Here is a tiny trained network, its code and every weight. The questions are about switching its units off for an input and a class, where a switched-off unit gives its printed mean instead of its output.

import numpy as np


def w(rows, s, z=0):
    codes = np.array(rows[::2]) - 128.0
    scale = np.full(codes.shape[1], s)
    scale[-1] = z or s
    return codes * scale


def norm(h):
    return h / np.sqrt((h * h).mean(-1, keepdims=True) + 1e-5)


def f(y):
    return y / 2 * (1 + np.tanh(0.7978845608 * (y + 0.044715 * y**3)))


def log_softmax(a):
    a = a - a.max(-1, keepdims=True)
    return a - np.log(np.exp(a).sum(-1, keepdims=True))


def net(x, mask):
    res = np.array(x, float).reshape(1, 4) / 4 @ E
    u = 0
    for l in range(2):
        y = f(norm(res) @ A[l][:, :-1].T + A[l][:, -1])
        res = res + np.where(mask[u : u + 7], y, B[l][:, -1]) @ B[l][:, :-1]
        u += 7
    return log_softmax(norm(res)[-1] @ U[:, :-1].T + U[:, -1])


A, B = {}, {}
E = w([
[146,159,79,173],'x0',
[144,213,96,79],'x1',
[1,143,114,113],'x2',
[147,97,83,80],'x3',
],0.02)
A[0] = w([
[89,101,164,194,37],'0.n0',
[138,141,195,141,87],'0.n1',
[146,133,201,122,70],'0.n2',
[201,141,253,141,3],'0.n3',
[151,111,206,59,30],'0.n4',
[121,95,141,178,80],'0.n5',
[80,225,142,199,38],'0.n6',
],0.023,0.015)
B[0] = w([
[88,97,149,181,187],'0.n0',
[116,156,167,133,159],'0.n1',
[128,134,156,108,152],'0.n2',
[189,251,229,185,233],'0.n3',
[130,81,132,30,167],'0.n4',
[148,118,120,162,172],'0.n5',
[63,247,151,146,253],'0.n6',
],0.032,0.0047)
A[1] = w([
[156,71,201,172,200],'1.n0',
[198,92,181,102,186],'1.n1',
[86,82,132,26,3],'1.n2',
[142,37,153,240,124],'1.n3',
[206,104,93,109,134],'1.n4',
[231,161,77,154,79],'1.n5',
[168,117,252,56,83],'1.n6',
],0.026,0.006)
B[1] = w([
[203,141,72,216,255],'1.n0',
[230,78,146,140,249],'1.n1',
[39,71,158,46,233],'1.n2',
[41,21,138,218,252],'1.n3',
[185,107,84,78,209],'1.n4',
[122,187,56,47,229],'1.n5',
[189,180,255,184,252],'1.n6',
],0.031,0.0093)
U = w([
[44,64,121,253,159],'0',
[11,83,112,48,102],'1',
[215,35,8,178,77],'2',
[123,129,104,142,2],'3',
[167,161,16,30,137],'4',
[45,243,101,163,219],'5',
[243,176,161,216,168],'6',
[167,61,210,78,115],'7',
],0.025,0.011)

Each question gives the input, the list of numbers given to net, and the class t.
The units are the neurons (one row each of A and B). Each row of codes is followed by its name. A weight is (code - 128) times the scale printed after its matrix; where a second scale follows, it is the last column's (A, B and U).
mask holds one flag per neuron, layer by layer. A switched-off neuron (its flag False) gives its mean, the last column of its row in B, instead of its output. The means were averaged over made-up inputs and are rounded, as every weight is.
A unit's drop is (log p(t) with every unit on - log p(t) with that unit switched off) / (log p(t) with every unit on - log p(t) with every unit switched off).
The circuit of an input: a set's keep is (log p(t) with only the set's units on - log p(t) with every unit switched off) / (log p(t) with every unit on - log p(t) with every unit switched off). Starting from the 12 units with the biggest drops (on a tie, the unit counted first), units are removed one at a time, each time the one whose removal leaves the highest keep (on an exact tie, the one counted first), for as long as the keep stays at least 0.8.
units of the circuit, in order: the units of the circuit, biggest drop first
top k neurons: the k neurons with the biggest drops, biggest first
k most important neurons of layer l: the k neurons of layer l with the biggest drops, biggest first
drop when u is switched off: that unit's drop, to one decimal
input [8,-8,-2,-3], class 0: most important neuron of layer 1 -> [1.n3]
input [-3,4,-2,1], class 7: top 2 neurons -> [0.n3; 1.n2]
input [0,-3,2,5], class 1: 2 most important neurons of layer 0 -> [0.n3; 0.n0]
input [5,-6,-5,-7], class 0: top 2 neurons -> [1.n3; 0.n0]
input [5,-1,-4,1], class 4: top 2 neurons -> [1.n5; 0.n0]
input [-4,5,-8,7], class 4: top 3 neurons -> [1.n5; 0.n3; 1.n4]
input [2,-2,7,-7], class 5: top 2 neurons -> [0.n6; 1.n3]
input [0,6,2,8], class 4: 2 most important neurons of layer 0 -> [0.n4; 0.n0]
input [-4,-2,1,1], class 7: top 4 neurons -> [0.n3; 1.n2; 1.n6; 0.n6]
input [-7,7,0,8], class 7: top 2 neurons -> [0.n6; 1.n6]
input [-7,7,-2,0], class 7: top 2 neurons -> [1.n2; 0.n4]
input [4,4,3,7], class 4: top 2 neurons -> [0.n6; 1.n3]
input [6,2,6,5], class 5: 2 most important neurons of layer 1 -> [1.n1; 1.n3]
input [7,-2,-7,8], class 4: units of the circuit, in order -> [1.n5]
input [-8,3,-1,-1], class 7: top 2 neurons -> [0.n4; 1.n2]
input [2,-7,-3,-8], class 0: top 3 neurons -> [1.n3; 0.n0; 0.n5]
input [1,-6,-6,3], class 2: 3 most important neurons of layer 1 -> [1.n3; 1.n5; 1.n4]
input [8,-6,-2,-1], class 0: drop when 1.n3 is switched off -> 1.2
input [6,2,4,2], class 5: drop when 0.n2 is switched off -> 0.0
input [1,4,6,5], class 1: drop when 0.n3 is switched off -> 0.1
